Below is a small trained network, with its code and all its weights. Each question gives an input and a class and asks what happens when units are switched off, that is, made to give their printed mean instead of their output.

import numpy as np


def w(rows, s, z=0):
    codes = np.array(rows[::2]) - 128.0
    scale = np.full(codes.shape[1], s)
    scale[-1] = z or s
    return codes * scale


def f(y):
    return np.maximum(y, 0)


def log_softmax(a):
    a = a - a.max(-1, keepdims=True)
    return a - np.log(np.exp(a).sum(-1, keepdims=True))


def net(x, mask):
    res = np.array(x, float).reshape(1, 2) / 4 @ E
    y = f(res @ A[0][:, :-1].T + A[0][:, -1])
    res = res + np.where(mask, y, B[0][:, -1]) @ B[0][:, :-1]
    return log_softmax(res[-1] @ U[:, :-1].T + U[:, -1])


A, B = {}, {}
E = w([
[226,141,157,111],'x0',
[84,3,198,186],'x1',
],0.017)
A[0] = w([
[62,123,124,92,84],'N0',
[159,226,173,49,217],'N1',
[153,198,1,111,243],'N2',
[185,164,254,92,165],'N3',
[37,164,138,156,33],'N4',
[50,49,87,47,4],'N5',
[111,14,168,149,235],'N6',
],0.0092,0.0015)
B[0] = w([
[76,175,92,157,154],'N0',
[31,62,154,149,224],'N1',
[37,114,135,81,252],'N2',
[74,200,62,249,185],'N3',
[157,177,123,251,164],'N4',
[130,137,124,140,164],'N5',
[55,45,164,99,224],'N6',
],0.012,0.016)
U = w([
[42,87,240,1,74],'0',
[97,169,88,251,137],'1',
[112,47,42,68,254],'2',
[242,137,75,38,72],'3',
[250,137,35,78,60],'4',
[193,144,75,88,48],'5',
],0.0082,0.0093)

Each question gives the input, the list of numbers given to net, and the class t.
The units are the neurons (one row each of A and B). Each row of codes is followed by its name. A weight is (code - 128) times the scale printed after its matrix; where a second scale follows, it is the last column's (A, B and U).
mask holds one flag per neuron, in row order. A switched-off neuron (its flag False) gives its mean, the last column of its row in B, instead of its output. The means were averaged over made-up inputs and are rounded, as every weight is.
A unit's drop is (log p(t) with every unit on - log p(t) with that unit switched off) / (log p(t) with every unit on - log p(t) with every unit switched off).
The circuit of an input: a set's keep is (log p(t) with only the set's units on - log p(t) with every unit switched off) / (log p(t) with every unit on - log p(t) with every unit switched off). Starting from all 7 units, units are removed one at a time, each time the one whose removal leaves the highest keep (on an exact tie, the one counted first), for as long as the keep stays at least 0.8.
units of the circuit, in order: the units of the circuit, biggest drop first
top k neurons: the k neurons with the biggest drops, biggest first
drop of u: that unit's drop, to one decimal
input [5,-1], class 1: top 2 neurons -> (N3 N6)
input [5,-7], class 0: top 2 neurons -> (N2 N1)
input [-6,-2], class 1: units of the circuit, in order -> (N4)
input [8,-5], class 1: top 2 neurons -> (N3 N6)
input [-7,-8], class 0: top 3 neurons -> (N2 N3 N1)
input [-8,-8], class 0: top 2 neurons -> (N2 N3)
input [-1,1], class 2: top 2 neurons -> (N3 N2)
input [0,1], class 2: top 2 neurons -> (N2 N1)
input [3,3], class 2: top 3 neurons -> (N2 N4 N1)
input [5,4], class 1: top 2 neurons -> (N3 N2)
input [7,-7], class 0: top 4 neurons -> (N2 N1 N4 N0)
input [7,3], class 1: drop of N3 -> 0.7
input [-4,0], class 1: drop of N1 -> 0.0
input [-4,-8], class 0: drop of N2 -> 0.4
input [7,-5], class 1: drop of N3 -> 5.2
